Below are the code and all the weights of a small trained network. Each question names an input and a class and asks about switching units off, where a switched-off unit gives its printed mean instead of its output.

import numpy as np


def w(rows, s, z=0):
    codes = np.array(rows[::2]) - 128.0
    scale = np.full(codes.shape[1], s)
    scale[-1] = z or s
    return codes * scale


def norm(h):
    return h / np.sqrt((h * h).mean(-1, keepdims=True) + 1e-5)


def f(y):
    return np.maximum(y, 0)


def log_softmax(a):
    a = a - a.max(-1, keepdims=True)
    return a - np.log(np.exp(a).sum(-1, keepdims=True))


def net(x, mask):
    res = np.array(x, float).reshape(1, 5) / 4 @ E
    u = 0
    for l in range(2):
        y = f(norm(res) @ A[l][:, :-1].T + A[l][:, -1])
        res = res + np.where(mask[u : u + 3], y, B[l][:, -1]) @ B[l][:, :-1]
        u += 3
    return log_softmax(norm(res)[-1] @ U[:, :-1].T + U[:, -1])


A, B = {}, {}
E = w([
[144,114,185,102,160,16,95,110,94,209,125,144],'x0',
[194,72,153,188,178,112,111,138,87,106,5,143],'x1',
[126,124,130,119,131,127,128,132,134,122,126,137],'x2',
[123,129,132,144,138,139,122,126,120,134,141,140],'x3',
[178,117,90,106,154,116,204,18,64,110,112,161],'x4',
],0.02)
A[0] = w([
[135,85,171,170,122,151,63,169,129,123,75,64,58],'L0N1',
[106,137,101,32,136,116,202,47,108,133,250,122,2],'L0N2',
[107,150,159,16,137,38,97,58,142,226,231,109,2],'L0N3',
],0.012,0.0047)
B[0] = w([
[123,239,87,134,97,131,123,151,208,155,123,212,192],'L0N1',
[141,131,174,80,12,219,117,59,234,166,103,194,228],'L0N2',
[85,134,96,178,95,64,191,255,58,172,131,179,247],'L0N3',
],0.0073,0.014)
A[1] = w([
[41,78,172,85,37,163,105,203,139,162,227,61,2],'L1N1',
[108,251,95,53,179,161,51,21,200,104,253,74,10],'L1N2',
[139,138,182,99,178,19,23,106,127,206,106,107,42],'L1N3',
],0.018,0.0038)
B[1] = w([
[136,96,102,153,249,88,114,109,94,64,101,75,252],'L1N1',
[99,25,169,83,108,108,122,95,179,117,124,121,191],'L1N2',
[154,136,177,90,90,189,100,82,137,151,197,50,197],'L1N3',
],0.011,0.02)
U = w([
[74,51,68,139,188,124,119,123,203,35,118,82,125],'0',
[124,182,91,198,97,201,74,238,217,74,56,165,251],'1',
[48,165,107,148,187,54,108,237,114,174,190,70,108],'2',
[181,166,194,147,70,160,34,171,191,218,141,72,141],'3',
[84,97,102,59,56,231,188,48,200,91,158,148,54],'4',
[214,138,18,184,149,197,188,59,70,36,59,164,65],'5',
[111,159,89,91,53,64,201,75,96,231,166,218,175],'6',
[235,90,166,107,143,83,134,2,21,156,131,105,57],'7',
],0.015,0.003)

Each question gives the input, the list of numbers given to net, and the class t.
The units are the neurons (one row each of A and B). Each row of codes is followed by its name. A weight is (code - 128) times the scale printed after its matrix; where a second scale follows, it is the last column's (A, B and U).
mask holds one flag per neuron, layer by layer. A switched-off neuron (its flag False) gives its mean, the last column of its row in B, instead of its output. The means were averaged over made-up inputs and are rounded, as every weight is.
A unit's drop is (log p(t) with every unit on - log p(t) with that unit switched off) / (log p(t) with every unit on - log p(t) with every unit switched off).
The circuit of an input: a set's keep is (log p(t) with only the set's units on - log p(t) with every unit switched off) / (log p(t) with every unit on - log p(t) with every unit switched off). Starting from all 6 units, units are removed one at a time, each time the one whose removal leaves the highest keep (on an exact tie, the one counted first), for as long as the keep stays at least 0.8.
units of the circuit, in order: the units of the circuit, biggest drop first
top k neurons: the k neurons with the biggest drops, biggest first
k most important neurons of layer l: the k neurons of layer l with the biggest drops, biggest first
drop when u is switched off: that unit's drop, to one decimal
input [-8,-1,7,3,0], class 0: units of the circuit, in order : (L0N2)
input [-3,-1,-4,-5,-6], class 0: top 2 neurons : (L0N3; L1N1)
input [1,-8,0,0,-1], class 2: top 3 neurons : (L0N3; L1N1; L1N2)
input [7,0,5,7,-1], class 2: top 2 neurons : (L0N3; L0N2)
input [1,6,6,5,-1], class 3: top 3 neurons : (L0N3; L1N1; L1N3)
input [1,-4,7,6,0], class 2: top 2 neurons : (L0N3; L1N1)
input [2,5,8,0,-1], class 3: top 2 neurons : (L1N1; L1N3)
input [-2,0,6,7,1], class 4: top 2 neurons : (L1N1; L0N3)
input [-6,8,-1,2,-1], class 1: top 2 neurons : (L1N1; L0N1)
input [7,0,6,4,1], class 6: top 2 neurons : (L0N3; L1N1)
input [-4,-5,-7,-7,0], class 0: top 3 neurons : (L1N1; L0N1; L1N3)
input [7,3,6,-8,-1], class 3: 2 most important neurons of layer 1 : (L1N3; L1N1)
input [-8,-1,5,8,0], class 0: top 2 neurons : (L0N3; L0N2)
input [5,0,3,0,4], class 6: most important neuron of layer 0 : (L0N3)
input [2,-3,3,-8,7], class 6: drop when L0N3 is switched off : 0.3
input [2,8,-5,-6,-4], class 3: drop when L0N3 is switched off : 0.1
input [-1,-5,4,0,-1], class 0: drop when L1N1 is switched off : 1.7
